Each row comes from the steps of one walk. Every step used is in the known rows, and no mark comes twice. Write the walk behind each row, first mark first.
Each row is shifted at random along 8 fixed directions that mean nothing.
Known rows
M H E Q A T G U J: [  71 -173  290  -91  -42 -128  -71  206  161  -14   49  -79    6 -128
   16  262  361 -243  212 -155  184  125  -15   95  184  122  106  368
  -65    3  262  409   40   26 -170    8 -241 -134 -191  147  246   28
  -92]
H G A J U Q M: [  30   28   81 -358  102 -179   -7  362  204  -98  155  126  462 -143
  -20  -42  113 -401  -59 -310  422 -137  248   15  -38   26    9  211
  158   57  263  353   -6  -61   -5  -57 -113 -150    6  316   30  -62
 -160]
J U A T G M H: [ 177  -62  274 -261   10  -97 -180  246  217 -115  191  136  183   11
  198   40  226 -282  -32  -53  135   52   66  -68  299  473  306  131
 -202  -64  -99  226  -79  -45  -53  -20 -233  -47   21  199  126  -85
 -260]
G U Q M H E: [ 207 -224   59 -150   48 -110   79  176  226   75   67 -167  129 -229
   67 -160  232 -358   32   68  148   70  156  -80  172   23  230  202
   22   21   93  386   -3  137  -79  -58 -244 -174   25  145  184 -112
  -48]
A G H E Q J M: [  67 -150  -83  -18  184 -131  198  352  174 -157  -62 -106  175 -117
   56  -28  153 -159  -80 -264  169  -53   46   17   98  -84  171  267
  292  -84  411  336  119   91  -97  -97 -215 -182  -67   46   55  121
   -4]
J H E Q M: [ 204   76 -190  -15  110 -116  -20  494  -37  -52  175  -90  102 -110
  189  -99   18 -299   24 -293   92   40  -63  141 -135 -376  384  208
  209  -80  257  213  129 -143   15  -46 -183 -389   33  191  141   87
 -234]
J E Q A: [  71  -69 -144  101  341  -17  106  495 -143 -105   84  -79   29 -112
 -111  -87 -168 -145  112 -357  343 -101  -37  -92 -378   83  308   25
  252   97  468  -75  138 -219  -65 -118 -153 -434  138  241   90  130
 -297]
M H E Q J U A T: [  37 -278  -46 -139  190 -110    0  397  107  201  380   62  174 -263
 -136   47   95 -352   56 -342  510   32  154   79  -91  212   35  111
  -69   94  342  316   30  -46 -110  -57   11 -301   66  286  110  -77
 -319]
T H G U: [ 105   24  155  -69  110   42 -192  301  113 -314   14  -32  185   40
  214   28  171 -198  -41  156 -263   29    4 -163  188   -9  384   59
  282 -145    0   37  -40  -82  -26   87 -349 -242  109   23  140   -8
 -437]
H E Q A: [ -50 -159  -26   -3  277  -43   11  376  299 -126   -4  -34  171 -105
   24   65   86  -99 -181  102  -62   13   68 -337   21   70  263  178
   24 -157  340 -109 -226   15  239 -206 -235 -272  162   12   17   78
 -374]
J A T H: [ 197  -86 -247  302   26  142 -333  610    8  -99  296 -177   55  208
  466   12  -20 -237  138 -242 -109  115 -424  -54   18  237  580  214
   63  -38  140  107   29 -250 -148  -10 -259 -493   74  180  370  296
 -202]
U Q A J M: [ 208   -9  112 -136  302 -121  304  118   80   30  -86   18   -6  -37
  -25   51  -72 -111  219    5  312 -109   13  -29 -196  288   28   -8
  227   22  178 -165   73   73   14 -241  -36 -148  230  192 -115   20
 -373]
H G A T: [ -69  153   98 -126  -85   95 -466  625  264 -241  257  194  485  -10
  343  112  378 -476 -249 -245   16   81  103 -201  157 -215  300  285
   41 -233  241  270 -163  -79  127   46 -318 -408  -25   78   33  100
 -349]
A J H E: [   9 -180 -184  161  225 -128 -222  148   62  -96  147   -2   59 -173
   -1  164 -123 -105  241  -70  139   17  -11 -142 -193    1  178   64
  100   -4   75    8  -45  -11  170 -150  -56 -368  -40   98  147   79
  292]
U A T G: [ 164 -198  -88  130    8 -210 -597  605  174   95  482  -58  421  -16
  146   -3   65 -358  127 -483  400   -3  105  154  -74   36  384  180
  250  144  503  577   66 -210 -257  -94 -165 -267  -76  272  355  228
   -9]
A G M H E Q J: [ 182 -132  316 -183  164 -229   91    7  227 -133 -209 -128   72 -141
   67   85  222  -45  140   64   16  -14  130  133  164  -67  146  307
  442 -130  325  302   65  186   -5 -205 -298   -3 -147 -127  -11   46
   28]
T A G M H E Q J: [  -4   25 -101  -74  279  -34 -316  387  127 -214  165   69  375  -22
  -25  -47 -188  -97  -68 -172  -23  -35   58   26 -241  148  240  142
  209  -58  449  156  -49 -320   32 -147 -203 -172   89  185  116  -39
 -112]
A T G M H E Q J U: [  12   91    8 -286  166 -112 -195  206   47 -120  229   34  307  120
    7 -144 -137 -231 -124  -65   20   -2   -8   96   -5    6  267   42
  100   35  163  -47  -26 -210  158   24  -65 -108  130  309  244 -226
 -316]
T G A J: [ 155   25  117   37  109 -132 -436  301  110  -69   85  -63  286  -71
   85   45  -95 -173  338  -91  175   -3   49   25  -93   49  262  136
  454   55  294  229   78  -95  -67 -128 -277 -259   13  166  170   72
   70]
U Q M H: [ 232  203  243 -310  -54  -54  139  294  128  -87   84  239 -107 -239
  138   56  583 -466   29 -239  312   54  264 -165  117 -246   64  230
 -211 -170   56  346   12   41    7   30 -319 -247  -50    6 -216  -84
 -417]
U A G M H E: [ 132  107   71   14   54  135 -395  230   47 -327  -75   70   91    4
  290  187   72  -32  160  -41 -212   83  -86 -122 -146  227  333  165
   38 -142  127   44   26 -126 -139 -205 -298 -331  -45  -18   66  119
  110]
Q A J M H: [ 162 -102   45  -36  178  -78  159  277  267 -147    6  -40  -13  -39
  266  169   68 -213   69   17  101  -43   61  -94   28  381  189  125
   66  -90   71  106  -66   86   73 -178 -220  -66  108  161  -73   40
 -244]
T A G M: [ 277  -21  128   32   68 -183 -600  266  213 -156  180  -11  461   67
  241 -118  -44 -155  146 -192  -69   10  -35  167  -67  -49  540  274
  501  -70  298  335  -39 -219  -97 -285 -358 -125 -104  121  270  234
  230]
J H G U A: [ -77 -381  176  -51  270 -292 -133   79  114 -178   83  112  109 -301
 -204  140   85 -226  250 -198  547 -113   98  -85  -54  268  224  -42
  157   43  127  309   14   78   28 -155  -96 -187 -193  -38  147   82
  224]
M H G A: [ -20   56   94   73   46   81 -445  163  199 -299    4   63   94 -122
  118  101  164 -269  258   30 -127  132  -33 -169  -52  -40  413   87
  143 -140   55  130 -121  -20   29 -206 -350 -406 -115 -165   90   49
  137]
E Q M H: [ 252  254  -15 -154  -12 -102  -94  383  128 -254  215   74  107   64
  248 -183  199 -328   40 -260  -76   43    5   89  -78 -451  433  295
  183 -106  178  144   -4 -267   67  -78 -361 -204    1  179  134   64
 -226]
A T G U J: [   5  104  171 -176  106 -123 -448  266   21  -57  372  200  437   47
  -15  -39    1 -312   -3 -185  321  -22  144  -52  -39 -114  191  -62
  175   47  196   13   -4 -222   69  113  -44 -173  108  337  226 -142
 -266]
T G M H E Q: [ 149  109   87  -64  247 -264 -282  143  -19 -474   35  -21   54   25
  -34 -113 -123  -19  131 -102   42 -144  -58   79 -175 -154  467  169
  353   96  271   60  125 -245  132  -72 -342    6 -126   12  230    2
  -14]
E Q H G: [ -32   85   64 -156   76 -184   35  407  239 -430   23  136   40   43
   53  165  495 -200 -121 -341   73  -99   24  -68  115 -409  266  352
   76 -185  312  251  -72 -118  158   -3 -375 -163 -195 -124   28  233
 -337]
T H G M: [  -8 -146  197 -165  228 -346 -306  126  263 -469  130  144  177  -78
   30  -29  174 -213  -58  -75  145 -199  199 -158  106 -140  454  110
  262 -116  122  291 -106  -43  283  -73 -308   86 -218 -211   89   63
  -67]
G A J M H E: [ 134  -72   28 -118   64 -239 -337  181  237 -235  288  152  290 -172
  167   -6  -11 -333  160 -284  282  -39   31   44 -159  -26  313  294
  165    8   68  293  -54  -37  119 -159 -238 -101 -203  218  121   87
  362]
U A J E Q: [  82 -134  -35   25   93  130  126  462  109   49    2   55   78 -194
  -13  261  148 -139  205 -160  218  108  214 -299  -86  256   14  158
 -206  -57  235  108   33  -33 -122 -121 -115 -431  107  209  -11  124
  -42]
T G A U: [ 120 -100  265 -135  137 -162 -360  240  178  -77  128  121  265 -184
  -34  -32  148 -300  175  -81  425  -26  131 -215   66  167  240  128
  276  -14  205  310  -13   36   10  -48 -273 -234   16  152   78  -24
    7]
A J E H G: [  -2 -237 -378  245   96  -81 -245  338  242  -67  105 -242  296  -11
   71   43 -147 -148  135 -103 -153   59   90   30 -133 -165  445  118
  301   35  253  258  -30  -95  -45 -184 -104 -304  -63   62  327  143
  392]
G M H E Q J U A T: [  68 -237 -232 -107  191    4   30  474  216  106  240 -192  269    3
  128 -145 -142 -237 -125  -30   34   31   53   75   42  413  328  125
  -45    1  233  249    8  -78  -23 -118  -51 -146  221  264  252  -84
 -390]
U J H E Q A: [ -73 -202  -10  -22  408 -279  203  277  255 -113   58   -9   79 -168
 -143  164  -54   -4  -87  -28  183 -121   88  -65   -4  285  126   70
   20 -112  261   14 -139  -30  133 -118  -57   -5   50   53  -13   53
 -437]
T G H E Q A U: [ -25 -194  124 -148  297 -311 -207  124  125 -368  159  172   92 -139
 -190  -16   50  -96   21 -199  327 -168  -90 -109  -62  207  235  231
  122   64  261   80  -63 -101  130  -61 -257  -49 -105  124  184   34
  -54]
H G U J M: [  18    1  -47  -19  103   54   85  419  160 -121  -53 -139  372   15
   96   12   60 -320  -85  -69  107  -31  226 -132   54  -98  287  -15
  195  -18  197  259   85    1  -98  -22  -81 -176   99  190  172  -13
 -197]
J M H G: [ 124   45  237 -206  309 -177   69   74  164 -264   23  207  115 -222
  -19  -11  132 -320  -23   71  335 -106  298 -133  -13 -174  251 -174
  247  -89   54   22  -15  152  216 -124 -137  -34   61  -72 -235 -186
 -279]
T A J H G U Q: [  96   77   88 -160   77   40  -65  400  128 -153  127  155  294  -43
   57  221  107 -191   -4  -71  -45   67    9  -17   51  317   13  216
  -73  -97   11  126  -72 -196  -81   80 -217 -243  112  322   62  -16
 -357]
A G M H E: [ 192  100  110 -196  159 -221 -287  431  158 -453  233  103  346  -85
  268  -39  184 -161 -306 -236   67 -163  198   57   51 -106  303  341
  358 -111  334  336   19 -137   31   57 -426   21 -111   57  -48    7
 -284]

Write each row's walk
[ -78 -288  -54  -98   62  177  143  419  446   40 -133 -193  280  -67
  160  151  264 -137 -237  315 -412  262   86 -397  502  404  166  245
 -162 -343  160  189 -260  108  -82  -14 -282 -331  198   26  111  -51
 -241]	T H E Q J A G U
[ 196  122  -44 -159   56   39  -80  345   32 -231  126    5  255   77
  232 -114    6 -208   21 -229    6   15 -185   53  -77  301  281  210
  140   12  171   96   35 -264 -268  -34 -292 -270   67  318  187    0
  -54]	J A G U Q M H
[ 234  -37  -11 -231  125 -108 -142  447   64    0  272   53  404 -109
   12 -143   -1 -200   12 -342  250   -5  104  220 -127  209  275  220
  225   27  345  316  151 -203 -320 -134 -169 -216   69  305  150  -30
 -194]	J U A G M H E Q
[  98  153  157 -194   95 -314 -501  174  -48 -461  340  218  181  102
   47  -87   45 -198   38 -385  222 -119 -124  154 -166 -341  397  290
  215   88  265   79   72 -319  238   46 -259  -31 -239  163  286   36
   19]	A T G M H E Q
[  -7   85  -18 -112  -75  364  196  431   64 -317 -104  150 -163  -20
  335  312  421 -218  -69 -180 -223  193 -316 -400  194  199  159  477
 -534 -288 -120  -36  -92  -24   40   75 -344 -519   -5   92   48  173
 -339]	G H E Q J A U
[ 177   88  -99 -124   29  -44 -238  379  155 -205  193  -65  178   50
  313   -6  -46 -178   66 -128 -215   35  -65  199 -170  -36  425  402
  163  -95  208  163   14 -207   62 -178 -319 -138  -10  164  205   85
 -205]	G M H E Q A J
[ -43 -135  -50  -15  -86   69   12  431  226 -111  -69  -94    7    8
  246  307  335 -344   91 -282   96   50  -15 -132  120  335  264  331
 -204 -198  102  588   -4   41 -140  -99 -163 -271 -162   96  191  207
  -21]	Q A U J H G M
[ -32  -59 -198  -59   94 -155 -279  255  287 -169  337   47  346  195
  178  -43 -128 -176  -86 -160 -153   33 -174  -19  -35  -13  420  206
 -158  -68  123  -29 -269 -332  142 -118  -24  -57  -37  275  393  126
   47]	U J A T H E Q M
[  20   10 -278  -49  211  155   14  479  188  -93  195   23  201   14
  177   45  -87 -281 -219  -31   21   -3   55 -237 -155  441  219    0
 -177  -92   96   18 -122 -120  -42  -36  -19 -222  314  406   25 -125
 -472]	Q A U J M H E
[  11  -59 -118 -147  191 -104 -207  524  175    4  308  -30  249  -83
   18  -72   30 -300 -221 -134  249  -53  135   -1  -22  298  207  124
  -42    4  437  308  -11 -111   -8   -1 -159 -146  142  149   70 -158
 -589]	U Q A T G M H E
[-171  125  129 -388  269 -164   90  324   11 -354  164  374  159  -51
 -205  164  158 -199  -38 -462  512 -218   31  -18 -196  -84   94   81
  -27  -59  301   12   27 -271  154   45  -93 -106  -49   80    1   15
 -507]	E Q H G U J A
[  31 -157  160 -203  205 -144   89  255  243 -369   49  232  222  -83
  -34   68  243    5 -207 -179   83  -66  -33 -220  207  463  120  307
 -134  -92   92  -12 -148  -80  -67  -58 -285 -103  -35  153   46   99
 -139]	J U A G H E Q
[  72  -78   76 -102   72  -95 -227  107   99  -24   81  -64  112  -30
  -22 -109  -37 -233  225  -47   22  136  -45   77  -65   45  455   87
   93  -39  205   78  -27  -91   -1 -218 -184 -231  -49  114  252  -38
  137]	J E Q A T G M H
[ 258  185  131 -131  -40  -68 -370   80  -55 -172   55   50   15   15
   51 -127   56 -306  476 -240  194   47 -224   86 -212   70  303  198
  221  114   80  265  148 -195 -234  -73 -276 -323  -93  289  272   -2
  272]	T G A U Q M H
